(in the rows, 128 means zero)
Each row of numbers stands for one object and depends on some of the facts below. Use the named rows to name the rest.

Facts:
Λ: belongs to class; Δ: is of sort; μ: refers to
[q_110, q_112, q_114, q_125, q_127, q_140, q_157, q_173, q_177, q_222, q_256, q_296, q_308, q_315, q_335, q_378, q_390, q_405, q_419, q_422, q_437, q_505, q_51, q_533, q_54, q_578, q_584, q_585, q_598, q_614, q_68, q_680, q_690, q_693, q_70, q_71, q_713, q_721, q_724, q_74, q_744, q_757, q_772, q_775, q_782, q_793, q_795, q_799, q_806, q_825, q_83, q_831, q_872, q_892, q_91, q_910, q_925, q_93, q_967, q_991] Λ zuzim
[q_149, q_153, q_180, q_197, q_208, q_216, q_259, q_268, q_3, q_329, q_421, q_462, q_568, q_616, q_642, q_643, q_696, q_723, q_84, q_844, q_861, q_89, q_901, q_943, q_999] Λ driflur
[q_161, q_202, q_21, q_212, q_221, q_235, q_242, q_265, q_273, q_289, q_416, q_442, q_446, q_469, q_498, q_535, q_561, q_565, q_610, q_622, q_651, q_673, q_684, q_707, q_712, q_729, q_738, q_784, q_838, q_862, q_899, q_938, q_974] Λ skupon
[q_188, q_220, q_324, q_384, q_478, q_529, q_595, q_701, q_702, q_75, q_77, q_781, q_810, q_817, q_828, q_940, q_951] Λ fiplar
[q_110, q_114, q_140, q_149, q_161, q_173, q_188, q_202, q_21, q_265, q_273, q_308, q_315, q_324, q_335, q_378, q_390, q_421, q_422, q_561, q_565, q_578, q_595, q_610, q_614, q_642, q_651, q_707, q_71, q_712, q_713, q_723, q_77, q_775, q_784, q_799, q_825, q_828, q_83, q_838, q_84, q_861, q_862, q_872, q_899, q_901, q_910, q_943, q_967, q_974, q_991] Δ 89
[q_112, q_177, q_220, q_221, q_289, q_416, q_437, q_478, q_505, q_622, q_684, q_690, q_702, q_721, q_738, q_831, q_844, q_89, q_951] Δ 917
[q_125, q_127, q_157, q_180, q_208, q_212, q_235, q_256, q_268, q_384, q_405, q_419, q_442, q_446, q_462, q_51, q_529, q_533, q_54, q_568, q_584, q_616, q_643, q_673, q_68, q_680, q_693, q_696, q_701, q_724, q_74, q_744, q_781, q_782, q_793, q_795, q_810, q_91, q_925, q_93, q_940] Δ 827
[q_153, q_197, q_216, q_222, q_242, q_259, q_296, q_3, q_329, q_469, q_498, q_535, q_585, q_598, q_70, q_729, q_75, q_757, q_772, q_806, q_817, q_892, q_938, q_999] Δ 121
q_110 μ q_335
q_112 μ q_831, q_188
q_114 μ q_161, q_188
q_125 μ q_177, q_561
q_127 μ q_437
q_140 μ q_161, q_910, q_89
q_153 μ q_561
q_157 μ q_268, q_335
q_161 μ q_442
q_173 μ q_208, q_54, q_781
q_177 μ q_533
q_188 μ q_598
q_197 μ q_259, q_784
q_21 μ q_529, q_696
q_212 μ q_991
q_216 μ q_838, q_784
q_220 μ q_469, q_693
q_221 μ q_161, q_437, q_642
q_222 μ q_784
q_235 μ q_268, q_259, q_296, q_713
q_259 μ q_208, q_793
q_265 μ q_208
q_289 μ q_173, q_462
q_3 μ q_157, q_259, q_713, q_643
q_308 μ q_469
q_315 μ q_335
q_324 μ q_335, q_110, q_940, q_405
q_335 μ q_161
q_384 μ q_974
q_390 μ q_991
q_405 μ q_831
q_422 μ q_901, q_744, q_442
q_446 μ q_74, q_578
q_462 μ q_892
q_469 μ q_161
q_51 μ q_202
q_533 μ q_110, q_315
q_535 μ q_259, q_177, q_784
q_561 μ q_825, q_315, q_713
q_565 μ q_161, q_110, q_713
q_568 μ q_693
q_578 μ q_622, q_991, q_793
q_585 μ q_693, q_793
q_598 μ q_110
q_614 μ q_772
q_616 μ q_153, q_259, q_940, q_419
q_622 μ q_831
q_651 μ q_693
q_68 μ q_738
q_680 μ q_212, q_999
q_684 μ q_437
q_690 μ q_825, q_793
q_696 μ q_208, q_793
q_707 μ q_335
q_71 μ q_784
q_712 μ q_702, q_940, q_713
q_713 μ q_110
q_721 μ q_70
q_723 μ q_208, q_273
q_724 μ q_782
q_729 μ q_335
q_738 μ q_161, q_793
q_77 μ q_799
q_772 μ q_831, q_713
q_775 μ q_273
q_781 μ q_259, q_643
q_784 μ q_561, q_442
q_793 μ q_315
q_795 μ q_892, q_442
q_799 μ q_242, q_744, q_862
q_806 μ q_469, q_772
q_817 μ q_125, q_329
q_825 μ q_335, q_442, q_713
q_828 μ q_405
q_83 μ q_533
q_831 μ q_713
q_838 μ q_925
q_84 μ q_220
q_861 μ q_614, q_384, q_315
q_862 μ q_153, q_901, q_535, q_419, q_197
q_872 μ q_268, q_222
q_89 μ q_442
q_892 μ q_442
q_899 μ q_795
q_901 μ q_713
q_91 μ q_713, q_202
q_910 μ q_273, q_693
q_925 μ q_529, q_707
q_93 μ q_125, q_713
q_938 μ q_110, q_701
q_940 μ q_273
q_943 μ q_74, q_202
q_951 μ q_584
q_967 μ q_469, q_110, q_89
q_974 μ q_469, q_622, q_701, q_442
q_999 μ q_598, q_578, q_149

Named rows:
q_622: [123 132 129 128 127 120 131 132 129 130 121 121 133 133 126 136 125 136
 137 132 122 139 136 108 150 134 135 131 113 137 133 133 121 124 124 116
 117 136 124 138 123 113 133 102]
q_180: [125 131 127 133 130 145 128 132 123 113 130 127 130 132 126 121 131 136
 119 132 127 145 128 135 128 127 129 133 130 137 124 133 129 125 129 137
  98 138 124 137 115 125 126 129]
q_744: [127 136 127 131 140 141 133 120 128 109 132 127 127 108 123 119 122 134
 122 129 126 105 121 150 112 127 127 131 122 125 130 121 125 136 128 132
  95 132 128 119 122 122 131 135]
q_422: [129 117 128 119 125 119 122 125 140 142 133 132 129 120 136 133 123 120
 128 119 136  99 124 120 120 127 118 117 142 115 129 122 134 126 128 133
 161 128 135 123 141 143 124 145]
q_462: [124 130 127 132 131 146 130 133 126 110 127 128 133 130 123 119 129 137
 119 131 127 133 128 133 127 128 128 134 131 134 123 133 130 123 129 139
  93 137 126 137 115 126 129 133]
q_806: [135 137 125 135 140 116 134 143 118 136 105 137 135 151 128 125 137 152
 132 129 119 135 132 141 138 155 139 136 115 145 110 136 130 128 126 128
  93 117 133 120 139 111 141 124]
q_598: [132 142 126 139 141 115 134 135 116 134 114 132 129 142 125 127 141 147
 131 132 118 140 125 146 133 150 138 135 111 147 115 133 122 131 128 123
  95 121 128 118 137 110 139 116]
q_216: [130 135 128 137 133 124 135 149 116 128 105 137 140 156 120 122 144 147
 127 131 118 148 134 128 144 148 139 138 119 151 106 145 128 118 128 132
  85 123 129 137 132 118 143 122]
q_757: [134 142 128 138 141 119 136 135 116 129 112 136 131 139 124 124 139 143
 131 130 118 133 125 145 131 146 138 135 110 144 114 132 123 133 128 124
  93 118 129 120 137 113 142 119]
q_296: [130 146 130 139 143 120 139 129 117 121 117 134 131 128 117 121 140 137
 129 131 116 121 119 147 123 140 137 135 106 142 118 131 115 133 128 122
  88 121 127 118 137 113 145 118]
q_872: [128 117 128 118 125 119 122 125 140 142 132 131 129 121 135 134 123 120
 129 119 136  98 124 120 120 127 118 117 143 116 129 122 135 127 127 133
 162 127 135 122 141 143 124 146]
q_68: [133 127 123 127 137 137 126 134 128 125 121 131 131 133 135 124 121 149
 126 128 129 125 133 145 128 144 130 132 132 129 123 126 139 131 126 137
 101 129 132 121 124 118 125 140]
q_684: [140 118 131 144 119 139 123 129 119 106 135 171 141 173 141 119 132 130
 134 141 123 167 130 111 162 134 140 122  92 123 144 135 125 127 119 116
 128 146 128 143 126  95 135  74]
q_83: [128 116 128 119 125 118 121 125 139 144 132 130 128 124 137 134 124 120
 129 120 136 104 125 120 122 128 118 117 144 116 129 122 135 127 127 133
 163 128 135 123 140 142 123 144]
q_844: [118 134 132 135 125 122 132 136 130 125 118 135 143 143 125 131 134 127
 131 127 125 145 129 115 153 136 132 130 111 147 119 135 120 128 126 121
 109 134 127 150 127 124 136 105]
q_21: [129 113 129 115 119 127 122 128 135 138 136 121 125 119 129 134 122 119
 130 127 132 112 133 100 124 115 121 121 145 110 140 129 134 114 127 133
 164 135 129 129 130 139 123 136]
q_793: [129 132 125 129 138 137 128 127 128 120 127 127 127 122 130 124 121 143
 124 129 128 120 127 147 121 137 129 131 128 129 126 124 132 133 128 135
 100 132 129 120 122 120 126 136]
q_405: [129 132 125 129 138 136 129 128 127 121 127 126 127 122 130 124 122 143
 124 129 128 120 128 148 121 137 129 131 129 130 125 124 132 133 127 135
 101 131 129 120 123 121 126 136]
q_378: [128 121 130 123 125 120 123 116 138 137 140 130 123 115 134 133 127 112
 127 122 135 105 118 124 115 118 117 116 138 117 134 119 128 132 129 129
 166 130 131 122 139 142 124 137]
q_127: [145 118 126 147 131 154 119 124 116  99 143 174 133 164 147 109 131 139
 121 139 130 155 120 150 133 138 133 122 108 117 138 126 135 136 122 133
 113 142 132 125 125 101 126 107]
q_693: [128 134 126 131 139 140 131 121 128 113 132 128 127 115 126 120 124 137
 123 129 127 114 123 149 115 130 128 131 124 127 130 122 126 135 128 132
  99 132 127 119 123 120 129 133]

Which object is each row?
No name comes twice in this set of rows, the named rows included.
[123 115 130 122 118 124 120 132 136 138 134 129 130 134 132 134 135 117
 124 124 136 128 125 106 128 122 118 118 147 125 127 132 132 116 130 136
 159 135 130 140 133 146 122 137]	q_861
[123 130 127 132 131 144 129 133 126 113 128 126 132 132 124 121 131 138
 119 131 128 137 128 134 127 130 129 134 132 135 123 134 130 123 129 138
  94 138 126 137 115 126 127 132]	q_696
[123 115 130 122 118 125 121 131 137 137 133 130 132 132 130 132 133 115
 123 122 136 122 126 106 127 121 118 119 147 123 127 132 133 116 129 136
 157 134 132 140 133 148 124 140]	q_723
[118 119 126 124 119 111 114 129 132 155 142 110 116 137 137 148 142 121
 126 129 137 163 123 111 132 127 119 117 153 139 132 131 128 117 134 130
 172 142 124 138 130 143 110 127]	q_943
[120 119 132 125 119 127 123 124 136 130 139 129 129 123 127 131 136 109
 122 124 135 120 120 108 121 114 117 118 142 123 131 130 125 119 130 133
 156 137 128 139 132 147 125 134]	q_901
[129 128 121 125 132 133 122 135 121 133 131 104 115 133 132 137 123 153
 129 140 126 162 140 129 135 136 133 134 140 135 136 133 134 120 129 132
 114 142 120 126 110 113 115 124]	q_446
[121 125 129 122 122 117 119 112 130 142 155 101 105 108 128 146 133 113
 129 136 131 141 119 109 117 107 121 118 142 122 153 124 117 120 132 121
 175 146 117 126 125 134 114 117]	q_202
[125 131 130 128 126 123 132 132 129 126 121 127 136 134 125 132 123 133
 137 132 122 133 137 108 150 133 135 131 110 133 133 133 122 124 123 117
 115 135 126 139 123 113 135 102]	q_738
[125 132 127 128 131 112 130 137 134 139 111 135 142 143 135 135 124 142
 137 123 127 127 134 126 153 153 133 128 114 142 117 128 129 134 124 120
 115 125 135 133 136 118 133 115]	q_112
[124 123 128 123 126 113 120 116 136 145 143 120 118 116 135 140 131 117
 128 125 135 118 117 125 117 124 118 115 141 123 136 120 125 129 130 126
 168 134 129 121 139 139 118 133]	q_578
[123 135 129 130 132 116 133 130 135 131 115 135 143 131 129 131 123 133
 135 123 125 113 129 128 145 144 131 128 109 138 120 126 123 137 124 119
 110 126 133 132 136 120 137 114]	q_177
[130 112 128 115 118 126 121 129 135 139 134 122 124 125 132 134 123 121
 130 128 132 116 135  98 126 118 122 121 146 110 140 130 136 114 126 133
 165 135 129 129 129 138 122 136]	q_651
[134 138 128 133 136 126 137 138 113 123 114 125 129 138 116 123 136 144
 131 138 114 137 135 124 134 136 141 139 113 137 124 140 122 119 127 125
  91 126 123 125 127 109 143 114]	q_535
[128 116 130 120 119 130 122 119 133 131 145 124 120 116 129 133 126 113
 128 131 132 118 126 103 119 109 121 119 138 109 146 127 127 118 128 128
 166 140 125 129 129 136 123 126]	q_161

The same objects again, as new rows of numbers:
Named rows:
q_673: [142 126 144 133 127 128 139 171 123  93 125 122 159]
q_584: [136 121 127 127 116 162 137 145 135  84 126 129 146]
q_505: [137 125 105 158 112 164 130 105 144 149 115 160 205]
q_235: [125 132 120 134 135 123 131 155 109  98 121 118 113]
q_296: [131 124 164 115 132 165 127  82 116 156 124 150  71]
q_268: [128 134 154 141 114 164 129 150 124 150 123 132 117]
q_872: [117 125 130  98 135 138 132 137 121  98 127 107  55]
q_938: [128 127 168 113 139 106 129 114 111 165 121 155 111]
q_991: [121 120 165  95 141 137 136  99 117  82 132 112  68]
q_173: [117 125 131 110 133 131 134 141 117  54 129 109  50]
q_469: [136 126 204 131 130 118 133 101 124 186 123 154 137]
q_696: [125 129 125 146 120 130 129 167 113  70 121 139 101]
q_70: [138 117 169 108 125 157 134  96 131 128 126 157 113]
q_565: [119 127 153 106 141 103 132 155 110 118 127 109  85]
q_125: [122 129 116 127 127 167 128 129 124 117 123 121 109]
q_498: [146 121 185 113 133 121 137 126 116 142 125 153 119]
q_202: [131 128 198  98 145 126 137 128 111 122 132 103  78]
q_197: [128 128 161 123 123 128 125 124 115 157 120 164  82]
q_478: [144 124 105 169 113 156 126 107 146 177 113 158 217]
q_861: [114 127 140 105 132 107 127 163 114 120 125 127  72]
q_256: [130 120 114 124 120 151 137 147 129  70 124 130 134]

Which object is each row?
No name comes twice in this set of rows, the named rows included.
[125 128 146 118 128 121 125 129 109 138 120 166  72]	q_3
[123 122 142 109 138 134 131 113 125 137 127 113  86]	q_188
[122 122 144 112 136 132 126  94 121 143 122 161  93]	q_806
[122 129 151 106 140 120 134 157 110 114 127 100  64]	q_862
[132 117 127 106 130 128 137 142 128  92 129 110  94]	q_595
[140 118 145 117 123 138 131 108 132 146 123 154 113]	q_75
[127 124 117 154 118  99 133 177 123  63 120 147 133]	q_568
[133 125 166 103 136 114 141 162 118  90 130 106 109]	q_610
[132 127 126 141 123 163 135 131 120  56 125 123  99]	q_54
[130 132 129 146 113 141 129 169 126 132 119 138 134]	q_462
[123 132 105 138 118 122 127 177 116  76 119 139 100]	q_616
[133 135 125 184 103 155 123 119 147 234 112 172 211]	q_89

